Below are the code and all the weights of a small trained network. Each question names an input and a target symbol and asks about switching units off, where a switched-off unit gives its printed mean instead of its output.

import numpy as np


def w(rows, s, z=0):
    codes = np.array(rows[::2]) - 128.0
    scale = np.full(codes.shape[1], s)
    scale[-1] = z or s
    return codes * scale


def norm(h):
    return h / np.sqrt((h * h).mean(-1, keepdims=True) + 1e-5)


def softmax(a):
    e = np.exp(a - a.max(-1, keepdims=True))
    return e / e.sum(-1, keepdims=True)


def log_softmax(a):
    a = a - a.max(-1, keepdims=True)
    return a - np.log(np.exp(a).sum(-1, keepdims=True))


def net(x, mask):
    ids = ['βγδεζηθμξπσφψω'.index(c) for c in x.split()]
    T = len(ids)
    res = E[ids] + P[:T]
    u = 0
    for l in range(2):
        r = norm(res)
        for j in range(3):
            rows = slice(2 * j, 2 * j + 2)
            q, k, v = (r @ M[l][rows].T for M in (Q, K, V))
            z = softmax(np.where(np.tri(T) > 0, q @ k.T / 2**0.5, -1e9)) @ v
            o = O[l][rows]
            res = res + np.where(mask[u + j], z, o[:, -1]) @ o[:, :-1]
        u += 3
    return log_softmax(norm(res)[-1] @ U[:, :-1].T + U[:, -1])


Q, K, V, O = {}, {}, {}, {}
E = w([
[47,111,150,208,180,142,128,149,154,158,150,150],'β',
[188,86,90,117,197,120,158,125,125,123,177,180],'γ',
[47,130,111,76,85,96,117,115,130,126,236,187],'δ',
[125,153,128,158,202,163,74,52,170,145,167,97],'ε',
[53,127,47,101,145,154,137,93,95,114,81,135],'ζ',
[111,86,104,116,171,21,143,159,146,141,63,163],'η',
[131,96,153,69,87,173,139,90,179,158,93,211],'θ',
[86,96,127,116,66,133,35,135,111,90,90,106],'μ',
[149,113,180,193,153,43,87,100,109,112,101,125],'ξ',
[127,115,121,203,55,157,109,102,9,95,216,46],'π',
[141,132,113,147,97,88,140,132,85,237,119,116],'σ',
[119,136,109,248,84,122,181,195,150,99,111,151],'φ',
[165,249,99,134,113,140,89,151,151,115,104,164],'ψ',
[115,188,186,137,131,100,140,90,55,70,119,173],'ω',
],0.013)
P = w([
[215,130,144,61,143,149,133,173,107,119,114,37],'0',
[58,97,122,204,235,132,12,163,106,156,174,236],'1',
[77,102,106,225,212,126,43,161,118,145,170,250],'2',
[88,121,96,175,184,111,59,118,110,181,159,207],'3',
[95,138,96,210,128,100,72,98,127,146,149,211],'4',
[89,150,69,193,121,103,128,64,148,165,118,191],'5',
[109,149,80,192,79,81,166,29,164,143,84,171],'6',
[118,147,71,210,34,83,170,24,171,149,65,164],'7',
[130,152,38,232,59,60,209,1,194,141,50,166],'8',
],0.0054)
Q[0] = w([
[116,134,87,217,75,96,126,33,142,110,109,200],'0.h1',
[176,204,159,158,85,122,225,140,109,97,111,114],'0.h1',
[90,122,70,254,86,9,64,61,108,180,146,172],'0.h2',
[91,99,116,168,133,64,152,97,230,161,148,110],'0.h2',
[164,163,192,42,142,211,191,235,119,79,146,95],'0.h3',
[92,105,83,93,184,157,72,114,131,136,179,171],'0.h3',
],0.0065)
K[0] = w([
[164,169,107,155,51,61,207,105,150,128,87,2],'0.h1',
[134,116,188,39,171,210,150,200,146,104,152,89],'0.h1',
[116,196,120,129,112,146,194,36,93,99,21,205],'0.h2',
[85,181,115,80,75,185,113,94,127,112,55,178],'0.h2',
[99,59,139,98,194,134,63,160,50,156,249,133],'0.h3',
[79,157,108,179,83,81,114,57,166,141,64,153],'0.h3',
],0.0066)
V[0] = w([
[71,118,105,78,179,110,88,128,172,84,96,114],'0.h1',
[150,86,208,174,127,104,121,134,132,59,153,132],'0.h1',
[124,82,39,126,127,181,91,156,163,148,88,135],'0.h2',
[149,108,137,143,94,117,112,188,245,158,187,91],'0.h2',
[163,255,96,150,130,149,110,174,164,104,149,139],'0.h3',
[87,98,75,157,113,146,194,166,130,107,145,102],'0.h3',
],0.0083)
O[0] = w([
[199,144,57,151,122,115,199,80,144,49,179,136,130],'0.h1',
[37,61,117,114,136,108,177,85,183,66,39,108,75],'0.h1',
[128,57,1,152,66,177,121,158,140,172,109,103,221],'0.h2',
[99,182,116,67,122,120,140,179,207,149,146,83,2],'0.h2',
[165,206,120,190,104,160,175,188,146,95,66,166,148],'0.h3',
[88,91,152,174,137,178,197,157,75,125,200,129,71],'0.h3',
],0.0078,0.0045)
Q[1] = w([
[118,70,112,223,61,110,86,79,73,170,82,206],'1.h1',
[121,161,158,112,158,87,159,147,156,112,144,187],'1.h1',
[109,49,189,132,199,129,113,164,166,120,213,94],'1.h2',
[95,119,71,254,82,91,50,94,145,182,87,195],'1.h2',
[159,114,124,18,166,152,148,200,160,90,161,39],'1.h3',
[144,94,57,130,151,129,67,126,189,144,173,117],'1.h3',
],0.0074)
K[1] = w([
[160,182,151,68,156,148,194,215,153,79,104,2],'1.h1',
[158,119,114,162,128,136,135,77,147,134,112,78],'1.h1',
[95,164,126,168,67,70,123,105,92,120,123,182],'1.h2',
[149,156,170,103,69,75,239,138,67,136,148,22],'1.h2',
[44,169,94,188,182,111,93,145,127,135,172,169],'1.h3',
[177,94,135,151,56,132,99,117,110,154,89,181],'1.h3',
],0.0079)
V[1] = w([
[165,95,140,108,103,66,136,196,56,78,108,157],'1.h1',
[77,79,114,115,189,116,150,178,155,135,158,125],'1.h1',
[136,129,144,154,177,201,119,104,64,90,164,79],'1.h2',
[101,174,141,88,98,129,109,111,111,103,181,171],'1.h2',
[119,132,154,132,52,132,91,148,92,53,131,49],'1.h3',
[102,162,98,225,152,1,142,147,91,134,139,64],'1.h3',
],0.0089)
O[1] = w([
[178,30,158,130,108,87,129,178,118,111,146,127,11],'1.h1',
[177,101,175,89,160,205,119,99,177,141,110,114,158],'1.h1',
[116,175,135,156,63,144,102,92,115,74,143,28,134],'1.h2',
[152,140,176,77,101,175,213,101,52,113,64,146,254],'1.h2',
[112,87,91,106,151,240,78,129,100,96,96,204,56],'1.h3',
[156,148,55,130,255,126,116,177,86,129,71,61,100],'1.h3',
],0.0085,0.0035)
U = w([
[169,171,114,112,183,210,114,69,200,146,131,86,51],'β',
[167,85,160,140,46,99,131,111,215,153,136,104,168],'γ',
[156,135,189,98,121,153,200,89,69,113,103,154,253],'δ',
[110,232,58,161,105,111,145,93,145,129,100,145,136],'ε',
[168,117,78,165,100,153,151,126,64,106,208,70,44],'ζ',
[196,85,77,102,187,83,172,142,150,127,170,103,190],'η',
[78,131,122,43,97,132,153,118,156,122,197,167,145],'θ',
[167,55,27,145,89,175,96,78,102,113,130,182,97],'μ',
[81,73,91,95,163,53,157,112,160,111,40,104,111],'ξ',
[77,106,118,80,79,175,67,149,124,71,75,51,139],'π',
[136,126,146,118,118,123,64,166,77,254,103,125,58],'σ',
[57,90,153,195,151,181,198,180,167,136,125,107,172],'φ',
[177,159,120,161,83,140,143,226,177,86,94,165,111],'ψ',
[126,122,187,157,154,72,107,109,107,53,101,153,15],'ω',
],0.0056,0.0021)

Each question gives the input, a string of symbols that net reads in full, and the target symbol t.
The units are the heads (2 rows each of Q, K, V and O). Each row of codes is followed by its name. A weight is (code - 128) times the scale printed after its matrix; where a second scale follows, it is the last column's (O and U).
mask holds one flag per head, layer by layer. A switched-off head (its flag False) gives its mean, the last column of its rows in O, instead of its output. The means were averaged over made-up inputs and are rounded, as every weight is.
A unit's drop is (log p(t) with every unit on - log p(t) with that unit switched off) / (log p(t) with every unit on - log p(t) with every unit switched off).
The circuit of an input: a set's keep is (log p(t) with only the set's units on - log p(t) with every unit switched off) / (log p(t) with every unit on - log p(t) with every unit switched off). Starting from all 6 units, units are removed one at a time, each time the one whose removal leaves the highest keep (on an exact tie, the one counted first), for as long as the keep stays at least 0.8.
units of the circuit, in order: the units of the circuit, biggest drop first
unit that matters most: the unit with the biggest drop
heads that matter: for each layer, one digit per head in row order, 1 if its drop is at least 0.15 and else 0, layers parted by /
drop of u: that unit's drop, to one decimal
input φ δ γ γ ε δ σ, target φ: heads that matter -> 101 / 000
input δ ψ ζ δ φ ε σ δ δ, target δ: units of the circuit, in order -> (1.h2; 0.h2)
input μ δ μ ε, target μ: unit that matters most -> 1.h3
input δ δ ε ω ε, target δ: heads that matter -> 010 / 010
input ψ δ γ ξ, target ψ: heads that matter -> 001 / 000
input δ μ σ σ μ δ σ δ, target σ: heads that matter -> 100 / 000
input ε ε ε, target ε: heads that matter -> 001 / 100
input δ δ γ ω β ε φ, target δ: units of the circuit, in order -> (0.h2; 1.h2)
input ω ε γ, target ω: heads that matter -> 010 / 000
input ξ δ δ, target ξ: heads that matter -> 100 / 000
input ε ψ β, target ε: heads that matter -> 000 / 100
input β δ μ μ σ γ, target β: units of the circuit, in order -> (1.h1; 0.h2)
input ω δ β, target ω: heads that matter -> 010 / 000
input μ δ δ δ μ ε δ η ζ, target μ: units of the circuit, in order -> (1.h3; 0.h2)
input μ σ γ ε ε μ ε ζ σ, target μ: units of the circuit, in order -> (1.h3)
input η η ε, target η: units of the circuit, in order -> (1.h3; 1.h1)
input δ β δ ξ δ δ π, target δ: units of the circuit, in order -> (0.h2; 1.h2)
input γ ε ζ ε η ξ θ δ ε, target γ: heads that matter -> 000 / 101
input δ σ ω γ, target δ: units of the circuit, in order -> (1.h2; 0.h2)
input ε δ ε ε, target ε: units of the circuit, in order -> (1.h1)
input δ ψ ε μ μ ε θ ω ζ, target δ: units of the circuit, in order -> (0.h2; 1.h2)
input ψ ψ γ δ, target ψ: drop of 0.h3 -> 0.7
input δ δ ω η δ η δ μ, target δ: drop of 1.h1 -> 0.0
input μ ζ δ δ δ π ε δ, target μ: drop of 0.h2 -> 0.4
input μ δ ε ε δ ε ε η β, target μ: drop of 1.h3 -> 0.8
